Each row of numbers stands for one node and depends on some of the facts below. Use the named rows to name the rest.

Some rows with their names:
[-17   2  -4 -30  14  10 -19  26   5  -6  -4   6  42   7  11  -5 -32  24
   9   2 -26 -41  68 -16  25   0] : graplun
[-11   2  13 -14   1   6  -9   9  -1  16 -11  -8  59  36  -6 -14 -28  15
  19  22 -33 -31  74  -5  17 -16] : grigim
[-53 -21   9   9  21  16  -1  30 -18  33 -13   8  41  26  -3 -22 -56 -16
  39   8 -31 -43 107  -8   5  57] : fodu
[-33   7   9 -25   6  19 -27   9   5   4  -6   2  37  17   4   0 -20  10
  11   7 -31 -29  64 -11  26  -6] : leklipe
[  4  21  10 -21   4   8   7  32  -3  -6  -7 -10  47  -2 -12 -19 -27  16
   4   8 -32 -37  65 -18  19 -10] : dotrel
[-26 -10   8 -22   5  11  -1  16  -6  -4 -10  -3  51  23   3   0 -24  17
   2  22 -24 -32  76  -2  23  -5] : drusom
[-32  -8   7 -29   9  21  -4   3  -7  12  -1  -6  45  16   3  -3  -8  15
   3  29 -28 -11  77  -2  12  -1] : logrir
[-16 -15  13 -23   5   1  13  21 -10  -1  -6   5  46  11   1  -7 -19  16
   5  13 -31 -26  73  -4  21  -6] : rofel
[-30   1  12 -20   3  15  -4  21 -15 -21 -19   0  32  -4  -9  12 -10  -3
 -12 -14 -38 -28  67  -2  20  -9] : lusenum
[-26 -10   5 -10  -1  14  -8   2  -9 -20  11   4  38  16 -38  26  39  20
  22  11 -85 -19  66  -6   3  24] : vene
[-22 -10   2 -12   0  12 -10   5  -3 -25  14   9  36  15 -39  24  49  25
  19  13 -86 -19  64  -2   4  14] : vivir
[-60  -4 -27 -61 -14 -28  16   0 -38  -7 -22 -21  44   0  -8  41 -39  -8
  19  -8 -50  -8  48 -15   3 -16] : dodar
[-23 -10  11 -20   3   8  10   9 -18   2 -11   4  45  10  -1  -3  -1   5
   0  -2 -47 -15  77   2   4 -12] : skufi
[-29  -3  28 -26   2   3  11  22  -7  -7 -14  12  19  -6  -2   0  -1  -3
   5  -2 -40 -28  53 -10  28  -5] : sudotrun
[-15 -16  16 -22   5  -1  15  23  -9  -1  -5   4  47   9   3  -8 -19  14
   4  15 -29 -26  73  -6  22  -5] : masobril
[-24 -12   9 -13  -1   2   6  14  -1 -23  15   2  40  19 -37  19  22  25
  33  30 -72 -31  60 -13  16  32] : deka
[-32 -14   7 -13   1   6  -5  10   3 -17  15   8  26  19 -44  21  34  22
  31  31 -77 -23  52 -10  13  26] : loluk

Some facts about the nodes:
riplus: Λ lozin; μ i; σ k
sudotrun: Λ tiflus; μ a; σ m
plinufu: ζ troplus,skevu,graplun; σ l
fodu: Λ lozin; ζ fleplibon,mosta,molefa; ω tratista; μ c; σ k
nomol: σ k
drotiklir: Λ lozin; μ f; σ k
sitin: Λ flosisa; ω lozin; μ e; σ o
zeredri: Λ mogru; μ i; σ k
kital: Λ treres; ω ditri; μ f; σ o
dribras: ζ trogro,bokar,libre,neskas,skata; σ m
vene: σ l
fupli: Λ binu; ω triver; μ b; σ k
pivis: Λ plinufu; ω breni; μ f; σ m
drenem: Λ grugror; ω nogek; μ c; σ l
plufo: σ l
maflon: σ l
drekla: Λ vene; ω vene; μ d; σ k
libre: Λ lapok; ω dribras; μ c; σ k
flidus: Λ breni; ζ futum,veti,vudulas,bruvur,binu; ω stubruzes; μ j; σ k
petuga: σ n
skodro: Λ vodrik; ζ bobro,rekar,drenem; μ g; σ o
treres: σ k
tiplen: Λ vivir; μ i; σ m
nudri: Λ braflo; ω vivir; μ g; σ m
vogifli: Λ dapam; μ h; σ m
tibak: Λ tratista; ζ petuga,dapam; μ h; σ k
loluk: σ o
vodrik: σ l
lozin: σ l
tiflus: ζ drinol,petuga,bruvur,neskas; σ k
rekar: Λ ruzon; ω vutar; μ a; σ o
tefun: σ m
saskam: Λ grugror; ω nugre; μ g; σ n
laplo: Λ grugror; μ d; σ l
fluri: Λ nakla; σ o
nulon: Λ dapam; ω vana; μ e; σ m
nugre: Λ tiflus; ω fekle; μ d; σ m
soli: Λ dribras; σ k
brumim: Λ breni; σ l
binu: σ o
klazuk: Λ tratista; ω dapam; μ d; σ k
feplol: Λ maflon; ω dribras; μ c; σ k
faskor: Λ nakla; ω nuru; μ g; σ k
troplus: Λ tefun; μ h; σ n
lista: Λ stubruzes; σ o
flosisa: σ o
tratista: ζ bobro,soli,zuzu; σ o
plopir: Λ rinel; μ f; σ l
klobrebem: Λ stubruzes; μ c; σ l
mosta: Λ trivi; μ j; σ l
bodre: σ m
kedem: Λ trivi; ω plopir; σ l
skadas: Λ nomol; μ f; σ k
dami: Λ lapok; μ a; σ k
grigim: Λ tratista; ζ skufi,nudri,pivis,tiplen,saskam,neskas; ω bripubros; μ c; σ k
guron: Λ dribras; ω drenem; μ f; σ k
seki: Λ nomol; ω maflon; μ c; σ k
deka: σ n
refe: Λ binu; μ a; σ k
restun: Λ binu; μ h; σ l
rabo: Λ ruzon; ω lebos; μ c; σ m
veti: Λ ruzon; ω vivir; μ b; σ m
braflo: σ o
branir: Λ vefostin; ζ braflo,vefostin,vene,mogru,bebrivam,kliru,dodar; μ g; σ l
fleplibon: Λ graklir; μ c; σ l
runem: Λ nomol; ζ drinol,lebos,riplus,binu,lupim,skata; μ j; σ l
flodrir: Λ ditri; μ e; σ k
bripubros: Λ tefun; ω flosisa; μ b; σ k
ditri: σ k
tretam: Λ mogru; μ j; σ l
fekle: Λ vivir; μ c; σ m
pleven: σ m
traplas: Λ ruzon; ω fekle; μ d; σ l
vudrigek: Λ vodrik; ζ drekla,drusom,lapok,refe,klazuk; σ o
magrer: σ k
lemedro: Λ treres; ζ logrir,kital,triver,pelak,zuzu; ω ruzon; μ b; σ n
breni: σ k
skenam: Λ breni; ζ plopir,klobrebem,tiplen; ω kliru; μ f; σ m
leklipe: Λ graklir; ζ trasopum,seki,kedem,nudri,maflon,skevu,muklel; μ i; σ k
paklir: Λ kliru; μ c; σ n
bebrivam: Λ dribras; ω bovur; μ c; σ l
vutar: Λ bodre; ζ drekla,bifi,fluri; ω grokas; μ j; σ l
grovik: Λ magrer; μ c; σ m
lubrol: Λ graklir; σ k
gigu: Λ nakla; μ d; σ o
trebrekle: Λ ditri; μ a; σ n
kleritrus: Λ tefun; ω tibak; σ n
bistas: Λ lapok; ω dodar; σ o
trogro: Λ lapok; ω loluk; μ g; σ l
mogru: σ l
skevu: Λ breni; μ b; σ m
patro: Λ rinel; μ i; σ m
bifi: Λ plinufu; μ c; σ l
figrok: Λ ditri; ω trebrekle; μ j; σ n
bovur: Λ trivi; μ a; σ l
zuzu: Λ bodre; ω butur; μ h; σ l
lupim: Λ breni; ω tratista; σ k
nogek: ζ masobril,plufo; σ k
dodar: Λ petuga; ω traplas; μ b; σ l
bobrum: Λ nakla; ζ rekar,nulon,skufi,kedem,vene,klazuk; μ e; σ m
plaladru: Λ dribras; μ b; σ n
kliru: σ l
vafla: Λ nogek; μ h; σ n
trasopum: Λ flosisa; ω bodre; μ j; σ o
drinol: Λ ditri; μ g; σ k
bruvur: Λ graklir; μ d; σ l
masobril: Λ nakla; ω triver; σ n
butur: Λ breni; ζ paklir,drekla,braflo,rinel,refe; ω nuru; μ h; σ k
flozur: Λ nogek; ζ laplo,vogifli,tefun; ω nudri; μ b; σ n
rofel: Λ dribras; ω papla; σ k
grugror: σ o
drope: Λ lapok; μ f; σ o
tragri: Λ deka; ζ vogifli,graplun; ω tratista; μ i; σ m
pelak: Λ plinufu; μ h; σ l
vefostin: σ k
papla: Λ mogru; μ b; σ k
logrir: Λ vodrik; μ c; σ k
graklir: σ m
klevo: Λ deka; ζ bovur,rinel,griru,papla,lapok,neskas; μ e; σ n
rada: Λ plufo; ω ruzon; μ e; σ n
druplek: Λ nomol; σ k
rinel: σ l
troplo: Λ nuru; ω vefostin; μ f; σ k
bokar: Λ lozin; ω ruzon; μ b; σ n
stubruzes: σ l
trivi: σ o
nuru: ζ vivir,soli,lubrol,bistas,trebrekle,plufo,drope; σ m
sugo: Λ nomol; ζ rekar,logrir,kital,drenem,klazuk; μ e; σ k
neskas: Λ ditri; σ k
grokas: Λ magrer; μ e; σ k
lidralon: Λ plinufu; μ a; σ k
nakla: ζ griru; σ l
graplun: Λ dribras; ω grugror; μ i; σ k
bidris: Λ ditri; μ f; σ l
fosker: Λ vene; ω vodrik; μ g; σ l
flatrim: Λ breni; ω bodre; μ d; σ m
skata: Λ nakla; μ a; σ n
drusom: Λ lozin; ω trivi; μ j; σ k
tisten: Λ vivir; ζ zeredri,deka; μ a; σ o
natur: Λ binu; ζ patro,kliru,paflal; ω tratista; μ g; σ k
klobripli: Λ vivir; μ e; σ n
molefa: Λ deka; ω klobrebem; μ a; σ m
sonir: Λ breni; ω tratista; μ a; σ m
bobro: Λ tratista; ω magrer; μ e; σ k
triver: Λ loluk; μ g; σ o
lebos: Λ pleven; ω breni; μ a; σ l
dotrel: Λ vene; ζ laplo,vefostin; ω nudri; μ b; σ k
vivir: σ l
visti: Λ tefun; μ g; σ n
muklel: Λ vene; μ c; σ k
plubral: Λ grugror; μ a; σ k
futum: Λ braflo; μ c; σ k
ridran: Λ tratista; ζ breni,bodre,riplus,refe; μ b; σ k
vudulas: Λ ditri; ω breni; μ b; σ l
ruzon: ζ vogifli,nomol,zuzu; σ l
lusenum: Λ plinufu; μ g; σ l
klaplistir: Λ dribras; ζ breni,lebos,logrir,bebrivam,vudulas; ω tiflus; μ d; σ m
lapok: σ l
debi: Λ nakla; ω mogru; μ c; σ l
griru: Λ graklir; μ a; σ m
dapam: σ o
stomusko: Λ binu; ω traplas; μ f; σ l
skufi: Λ binu; μ d; σ l
paflal: Λ maflon; ω traplas; μ g; σ o
vana: Λ lozin; μ a; σ k

Name these rows:
No name comes twice in this set of rows, the named rows included.
[-18  -7  28 -24  -1  11  22   6 -17   7  -3  -8  48  10   3  -9 -12   7
   3  20 -31 -17  75  -7  20   1] | klazuk
[-67 -12 -31 -68 -11 -32  12  -8 -36  14 -17 -12  39   1  -4  37 -25 -10
  27  -8 -59   6  46  -9  -8 -24] | traplas
[-29  20  40 -25   5  36  -5  -6 -15   5   1 -23  23 -17  -7   9 -15  -6
 -14  13 -22  -9  62 -20  31  13] | skodro
[-22   5  46 -29   1  15  26   6 -16  -4  -4  -4  31 -11   7  -1 -11  -1
  -6   7 -29 -25  65 -20  38  10] | rekar
[-66 -10  13  12  28  34 -30  15  -7  38  23  12  -2  -4 -55   7  14 -23
  55  10 -82  -7  77 -22 -12  96] | tratista
[-22   2  11 -11   0  10 -14   7   3  -6  20   1  33  17 -48  17  33  20
  35  23 -79 -18  53 -14  10  24] | nogek
[-13   5 -17 -38  20   5  -4  28   8  20  -1  10  35  -1   2 -29 -11  26
  22  14 -45 -23  66 -13  -6  -2] | vogifli
[-19  -9   2  -9   0   7   3   7 -11 -27   8   2  45  17 -34  22  27  26
  26  14 -84 -32  71 -11   6  30] | plufo
[-17   0  -3 -26   9   5   4  25 -11   3 -10   7  41   0  -4 -13  -2   9
   7  -8 -51 -21  75  -4  -3 -11] | laplo
[-21 -13   5 -22   7   8  -3  20  -6  -5  -7   0  49  17   4  -1 -27  19
   2  20 -22 -27  76  -4  24  -4] | figrok
[-10 -10   2 -25   7   8   9  14  -3  -6 -13  -4  53  24  10 -10 -19  32
   2  34 -27 -37  76  -1  21 -10] | rabo

The same nodes again, as new rows of numbers:
Known rows:
[ -1   3   9 -22   4   3   8 -17   0  -2   1   1  -1   2  -3 -12  -7   6
  -9   1   1   9  -2  13   7  -2   1   9  -5   1  -2  -2   7 -13] : bebrivam
[ 41  13 -11 -55  15  -9   4 -10  -3   9  12   0  -8   9  -6  -6  -6   1
 -28  29  -7  -1   0  16  20   5   5 -15   3  16   5  12   4  -7] : fodu
[-27   3   3  15  -1  13 -12   2   5   2  -3   2   1 -20   8   1   1  -7
  12   2   2   8   1 -11 -13  -5  -2   0  -5 -23   0 -10   1   4] : skufi
[ -1  16 -10 -40   8   0 -15  -1   1  21   7   9 -12  -4   5   8  -6   0
  37  28 -11 -29   4 -15  -1  -2   2 -21  -9 -20   4  -6  -1  20] : tragri
[  5   3   0  -7   1  -3  -2 -11  -1 -10   0  -1   1   7  -2  -2  -4   6
  -4   0  -1  26   0   2   1  -3  -1   2   5  24   2  -5   2   2] : kleritrus
[-27   1  -3  28   1  10  -6  -3   1   3   1 -11  11 -15   2   0   0  -4
 -16  -5  -1  18   3  -7 -10  -7   2  -2   0 -21   0  -8  -1  -1] : plopir
[ 10   4   1   6   3  -7   1 -15  -1 -16   3  -4   4   0  -3  -1  -1   4
 -11   8   1   0   1   3  -1  -2   1   4   1   6   0  -1   0   6] : plaladru
[  7   2   3 -12   2  -5   9 -23  -4  -3   1  -7   1  15  -7  -5  -9  13
  -6   1  -1  27  -1   8   3  -3   3   7  -2  33   0  -6   3  -2] : rabo
[ -7  -1   6  11   1   9 -15  -2   5  -4  -6   7  -7 -17   9   0   3  -8
   9   7  15  33  -1  -5 -14  -4  -6   2   2  -6   0  -3   3   1] : drekla
[ 20 -10  -6   7 -18 -15   0  27  -3  22  -3  -7   6   2  -7  14  -3   3
   4 -12 -18 -51   2  -7   0   8   3 -12 -13   2   2  -4 -10   2] : nuru
[  3   7  -2   0   2  -2   6  -7   5 -27   4   3   5  11   3  -1   2   2
  23   2 -12  -8   0  -2  -2  -5  -1  10   8   7   2   1   0   4] : vafla
[ 11 -11   2   6  -6  -1   7  26  -7   4  -4  -7  -2  -5 -10   7   4  -5
  -2  -8  -7 -32  -4   0   5   4   1 -10  -2  -3   3  10  -7   5] : grugror
[ 11   4  -2  -6   0  -5   0  -9   3   5 -10  -1   0   7   2   8  -6  11
  12   0   5  11   0  -3  -5   2  -3   6  -5  31  -3 -13   4  -4] : flozur
[  6   3  -3  27   2  -6  -8  -6   0 -11   3 -10   6 -11   0   7   5  -3
 -24   7   7  -2   2  -2  -5   0  -1   1   5  -8   1  -1  -3   3] : vana
[-10   0   3  13   2  10   0  -4   2   0  -3   2   1 -13   6  -2  -3  -6
   1   1   6  20   1  -5 -10  -6  -2   5  -3 -15   0 -10   2  -4] : lebos
[ 11 -13   5  -9  -5  12   7  23  -5  11  -8   6 -12  -7  -3  -5   1  -8
   9  -5  -1 -15  -5   4   4   3  -1  -8   1 -12   3  10  -3  -2] : binu
[-20   4  -1  15   0   8 -10  -1   1  -5  -3 -15  10 -12   1   1  -4   2
 -12  -1  -1  28   1  -6 -11  -7   0  -5   1   6   3  -7   0   1] : bidris

Which node is each row?
No name comes twice in this set of rows, the named rows included.
[-16   2   3   8   1   6  -5 -13  -2 -13   1  -6   0   0  -1   0  -5   8
  11   4   0  27   0  -7  -9  -7   1  -1   3  17   1  -7   0  12] | molefa
[  9   2  -1  22   5  -2   3  -7   0  -2   5  -8   2 -11  -5  14   7  -5
 -16   6   1 -40   0  -7   1  -2   1   7 -10 -29  -3   3  -4  -2] | triver
[ 26  14 -10 -44  15  -2  -8  -4   0  19   4  11 -12  -3   2   3  -2  -5
   5  35   0 -13   1   3   6   4   0 -18  -4  -9   2   3   3   0] | natur
[ 13  -7   2 -13 -14  -6  -1  32  -2  21 -13   4  -2   2  -3   4  -6   3
  20 -15  -9 -26  -2  -3   2   9  -1 -12 -10   7   2  -5  -2  -2] | plinufu
[ 23   0  -6 -15   9  -7   8 -12   0   2  -7  -1  -1  12  -2  -1  -3   7
 -26   4  12   5   0  16   7   7  -1   6   1  21  -5  -3   7 -21] | grigim
[  1   4   1 -19   6  -7  10 -17  -2  -8   1  -7   5   6  -9 -10  -7  11
 -14   1  -3  22  -3  11  10  -1   1   4   0  24   0  -1   4  -6] | debi
[ 13  -8  11 -14 -17  -3  -4  20  -4  14  -1   4  -8   2  -2  -2  -3   2
  26 -10 -15 -24  -2  -3   1   3   2 -11 -10  -1   3  -2  -5   6] | tefun
[ -3   0   4  12   5   5  -7  -6   3  -5  -2   4  -4 -14   7  -2   3  -8
  -3  11  11  13   1   2  -7  -2  -3   4   0 -19  -1   0   2  -5] | refe
[  4 -13   3   5 -13   2   6  22  -6  17   2   2  -3  -8   1  -2   0  -8
   0  -5 -13 -44   0  -1   0   4   4  -8  -6 -27   2   1  -7   0] | bodre
[  9   3   4  21   5  -8  -9  -6   0 -21   3   3  -3  -9   2   7   6  -3
   4  10  12   1   0  -6  -9  -4  -4   1   3  -9   1  -1   0  16] | zeredri
[-21   0   3  13   3  11   0 -13   1   0   2  -2   0  -8   3  -3  -2  -1
   1   8   0   8   1  -4 -11  -6   2   5   1 -18   2  -6   0   5] | griru

The same nodes again, as new rows of numbers:
Known rows:
[-22   2  -8  -5  31 -47 -10  11  -7 -11 -14  25 -16] : stubruzes
[ 13   7 -49 -13  25 -36   2  17   3 -34  28   9   0] : trogro
[-19   0 -17 -13  15 -28   0  21 -16 -23  22   6   0] : lusenum
[  5  15 -55  -6  31 -35   8  10   2 -34  32   7   2] : debi
[-16   7   4  -7  26 -35 -20   2  -6 -11  -9  30 -13] : dapam
[  9  16 -51 -16  13 -30   3   3  -1 -38  22  18   1] : trasopum
[-13   8 -17 -16   6 -45  -3   4 -39 -27  14  12  -1] : skata
[-18  14  -2 -13   4 -41  -1  -3 -30 -33  25  14  -2] : tiplen
[-16  10  -7 -16   3 -42  -4   2 -33 -30  13  14   1] : griru
[ 10   7 -84 -21  22 -30   6  12   3 -35  16  10   0] : vudulas
[  7   1   9 -17 -14 -29  16  18  26 -52  12  26  -2] : flatrim
[-19   5   1  -3  27 -34 -15   4  -5 -10 -16  29 -11] : trivi
[  9  26 -45  -8  14 -45   4  -2 -15 -40  22  14   1] : graplun
[  9  18 -32  -8  12 -36   5   5  -4 -37   5  18   6] : sitin
[-31  18  -9  -1  22 -40 -10  18  -4  -5 -21  32 -12] : nogek
[  5  26 -73 -17  12 -44   5  20  -6 -28  11  19   5] : masobril
[-22   5 -36 -17   9 -17   0   8 -23 -26   4  14   1] : gigu

Name these rows:
No name comes twice in this set of rows, the named rows included.
[-20  22 -30 -17   2 -51   2  16 -36 -22  16  17   0] | trebrekle
[  8  16 -53  -6  22 -27   3  13   3 -33  17   9   5] | faskor
[-24   5 -23  -2  35 -37 -15   1 -10 -12 -19  24 -10] | dribras
[  9  15 -47 -11  26 -38   6  12   7 -33  41  10  -1] | drenem
[  8  29 -57 -17   3 -35   4  15  -2 -29  11  24   7] | bistas
[-23  14  -5  -5   5 -36   5  -1 -31 -32  14  11  -2] | leklipe
[ 18  13 -41 -13  14 -57   6   3  -8 -38  15  14   0] | lebos
[  7  11 -62 -15  12 -30   7   4   9 -35   2  15   3] | nugre
[-16   1 -40 -21   3 -12  -2  13 -18 -26  12  11  -5] | papla
[ 18   8  23 -12   5 -24   4  39  -1 -77  16  34  -6] | lupim
[  3  34 -15  -3  58 -15   9  25 -13 -61  15  15   0] | fodu
[-21  -4 -13 -10  21 -27   3  20 -14 -23  20   6  -1] | branir
[-20   9 -21  -3  32 -35 -16   3 -13  -9 -20  24 -12] | ditri
[  8  14 -52 -11  30 -38   4  12   1 -34  40   7   1] | bebrivam
[  7  10 -50 -10  28 -34   7  18   5 -34  22  10   2] | fosker

